Below is a small trained network, with its code and all its weights. Each question gives an input and a target symbol and asks what happens when units are switched off, that is, made to give their printed mean instead of their output.

import numpy as np


def w(rows, s, z=0):
    codes = np.array(rows[::2]) - 128.0
    scale = np.full(codes.shape[1], s)
    scale[-1] = z or s
    return codes * scale


def norm(h):
    return h / np.sqrt((h * h).mean(-1, keepdims=True) + 1e-5)


def f(y):
    return y / 2 * (1 + np.tanh(0.7978845608 * (y + 0.044715 * y**3)))


def softmax(a):
    e = np.exp(a - a.max(-1, keepdims=True))
    return e / e.sum(-1, keepdims=True)


def log_softmax(a):
    a = a - a.max(-1, keepdims=True)
    return a - np.log(np.exp(a).sum(-1, keepdims=True))


def net(x, mask):
    ids = ['ΛΠΣΩαγεημτψ'.index(c) for c in x.split()]
    T = len(ids)
    res = E[ids] + P[:T]
    r = norm(res)
    for j in range(2):
        rows = slice(3 * j, 3 * j + 3)
        q, k, v = (r @ M[0][rows].T for M in (Q, K, V))
        z = softmax(np.where(np.tri(T) > 0, q @ k.T / 3**0.5, -1e9)) @ v
        o = O[0][rows]
        res = res + np.where(mask[j], z, o[:, -1]) @ o[:, :-1]
    y = f(norm(res) @ A[0][:, :-1].T + A[0][:, -1])
    res = res + np.where(mask[2:10], y, B[0][:, -1]) @ B[0][:, :-1]
    return log_softmax(norm(res)[-1] @ U[:, :-1].T + U[:, -1])


Q, K, V, O, A, B = {}, {}, {}, {}, {}, {}
E = w([
[181,102,81,64,176,124,173],'Λ',
[84,87,193,147,146,181,132],'Π',
[90,85,223,123,84,133,97],'Σ',
[61,87,44,161,90,158,75],'Ω',
[255,176,219,214,210,255,44],'α',
[93,144,99,139,12,170,120],'γ',
[116,193,115,123,190,39,64],'ε',
[99,229,232,173,57,146,125],'η',
[141,220,108,120,156,156,171],'μ',
[135,144,195,113,212,113,141],'τ',
[153,122,211,89,102,175,189],'ψ',
],0.016)
P = w([
[157,125,116,170,145,147,121],'0',
[77,151,127,71,185,180,103],'1',
[128,158,119,52,160,198,71],'2',
[195,101,104,245,113,100,157],'3',
[20,137,133,96,219,160,146],'4',
[173,163,120,54,141,207,51],'5',
[220,105,108,254,115,113,143],'6',
[45,137,126,83,204,167,126],'7',
[121,147,118,45,159,192,47],'8',
],0.0094)
Q[0] = w([
[127,124,129,92,108,149,90],'h1',
[90,100,126,170,97,22,229],'h1',
[229,88,120,183,70,55,161],'h1',
[171,162,136,70,156,234,5],'h2',
[97,144,115,143,166,181,114],'h2',
[228,92,132,198,65,54,158],'h2',
],0.024)
K[0] = w([
[172,101,148,128,119,110,97],'h1',
[9,141,128,15,127,111,156],'h1',
[91,109,125,154,126,67,208],'h1',
[247,109,122,253,121,141,97],'h2',
[149,153,156,154,153,146,90],'h2',
[71,120,126,179,128,73,215],'h2',
],0.024)
V[0] = w([
[70,151,107,170,97,185,148],'h1',
[157,137,72,94,149,79,90],'h1',
[147,254,71,136,116,158,197],'h1',
[161,106,173,77,77,183,221],'h2',
[147,66,53,133,209,169,183],'h2',
[143,181,189,113,181,56,170],'h2',
],0.018)
O[0] = w([
[104,90,132,100,162,94,93,253],'h1',
[189,136,102,154,116,135,117,18],'h1',
[130,2,105,111,161,139,104,166],'h1',
[155,109,158,48,140,160,156,44],'h2',
[137,110,102,115,161,105,207,119],'h2',
[104,113,140,164,139,180,146,6],'h2',
],0.017,0.0056)
A[0] = w([
[139,190,87,68,127,76,175,134],'n1',
[85,130,181,118,129,116,68,103],'n2',
[129,138,181,58,181,114,143,218],'n3',
[157,123,123,118,197,81,95,231],'n4',
[140,76,82,76,116,101,181,253],'n5',
[132,150,150,136,168,200,158,119],'n6',
[135,107,183,133,135,195,116,120],'n7',
[110,73,155,127,2,93,162,64],'n8',
],0.023,0.0028)
B[0] = w([
[114,58,147,189,170,125,204,225],'n1',
[185,157,153,206,134,85,134,246],'n2',
[142,85,77,128,12,100,107,254],'n3',
[128,175,141,84,239,123,135,245],'n4',
[202,188,134,192,88,162,122,216],'n5',
[152,159,152,71,200,170,61,208],'n6',
[49,113,179,127,163,156,189,201],'n7',
[57,129,5,31,103,88,160,143],'n8',
],0.021,0.011)
U = w([
[198,129,136,89,108,68,58,176],'Λ',
[254,153,121,146,107,156,213,62],'Π',
[71,54,224,173,111,89,98,32],'Σ',
[96,200,136,84,169,186,134,192],'Ω',
[104,143,60,226,110,153,79,126],'α',
[122,152,108,164,206,38,201,50],'γ',
[146,3,83,143,154,155,126,67],'ε',
[85,154,62,95,99,115,161,252],'η',
[107,72,162,146,50,56,227,128],'μ',
[145,236,216,142,63,84,172,76],'τ',
[144,104,167,64,39,150,160,205],'ψ',
],0.0076,0.0028)

Each question gives the input, a string of symbols that net reads in full, and the target symbol t.
The units are the heads (3 rows each of Q, K, V and O) and the neurons (one row each of A and B). Each row of codes is followed by its name. A weight is (code - 128) times the scale printed after its matrix; where a second scale follows, it is the last column's (O, A, B and U).
mask holds one flag per unit, heads first, then neurons. A switched-off unit (its flag False) gives its mean, the last column of its rows in O or B, instead of its output. The means were averaged over made-up inputs and are rounded, as every weight is.
A unit's drop is (log p(t) with every unit on - log p(t) with that unit switched off) / (log p(t) with every unit on - log p(t) with every unit switched off).
The circuit of an input: a set's keep is (log p(t) with only the set's units on - log p(t) with every unit switched off) / (log p(t) with every unit on - log p(t) with every unit switched off). Starting from all 10 units, units are removed one at a time, each time the one whose removal leaves the highest keep (on an exact tie, the one counted first), for as long as the keep stays at least 0.8.
circuit, biggest first: the units of the circuit, biggest drop first
unit that matters most: the unit with the biggest drop
which heads matter: for each layer, one digit per head in row order, 1 if its drop is at least 0.15 and else 0, layers parted by /
input Λ Ω ψ ε γ ψ μ, target Λ: circuit, biggest first	h1, h2, n1
input Π Λ Ω τ μ γ ψ, target ε: circuit, biggest first	h1
input ψ Ω τ Λ τ ψ τ, target Ω: which heads matter	01
input ε Π Π τ Σ Σ η μ, target τ: which heads matter	11
input ψ Λ γ γ ψ Ω Π γ Π, target μ: circuit, biggest first	h1, h2, n3, n1
input Ω ε Ω Λ γ Π Ω γ, target μ: which heads matter	11
input Π Π ψ ψ, target μ: which heads matter	10
input γ Λ Ω τ, target Π: circuit, biggest first	h2, n5
input ψ γ Ω τ Ω γ γ Π, target Λ: which heads matter	01
input α α α Σ γ α γ, target Λ: which heads matter	11
input τ η γ α Σ Λ, target Π: which heads matter	00
input η Λ τ Ω Ω γ Σ Ω, target Λ: which heads matter	01
input Ω τ γ Ω ψ τ τ μ η, target Ω: circuit, biggest first	h2, n6
input τ ε Ω γ ε τ η γ, target Ω: circuit, biggest first	h2, n6
input τ Ω Λ Σ μ, target Π: unit that matters most	h2
input Ω γ α ε Ω ψ, target ψ: circuit, biggest first	n3, n7, n1
input ε Ω Σ ψ Ω Ω η, target γ: which heads matter	01
input Ω γ γ, target γ: which heads matter	01
input Ω Σ γ γ, target τ: which heads matter	11
input γ Π Π ε γ, target μ: circuit, biggest first	n1, h2, n3
input Λ ε Ω ε ψ Σ, target α: unit that matters most	h2
input η η Ω γ Ω Π Ω Ω, target μ: circuit, biggest first	h1, h2, n1, n3
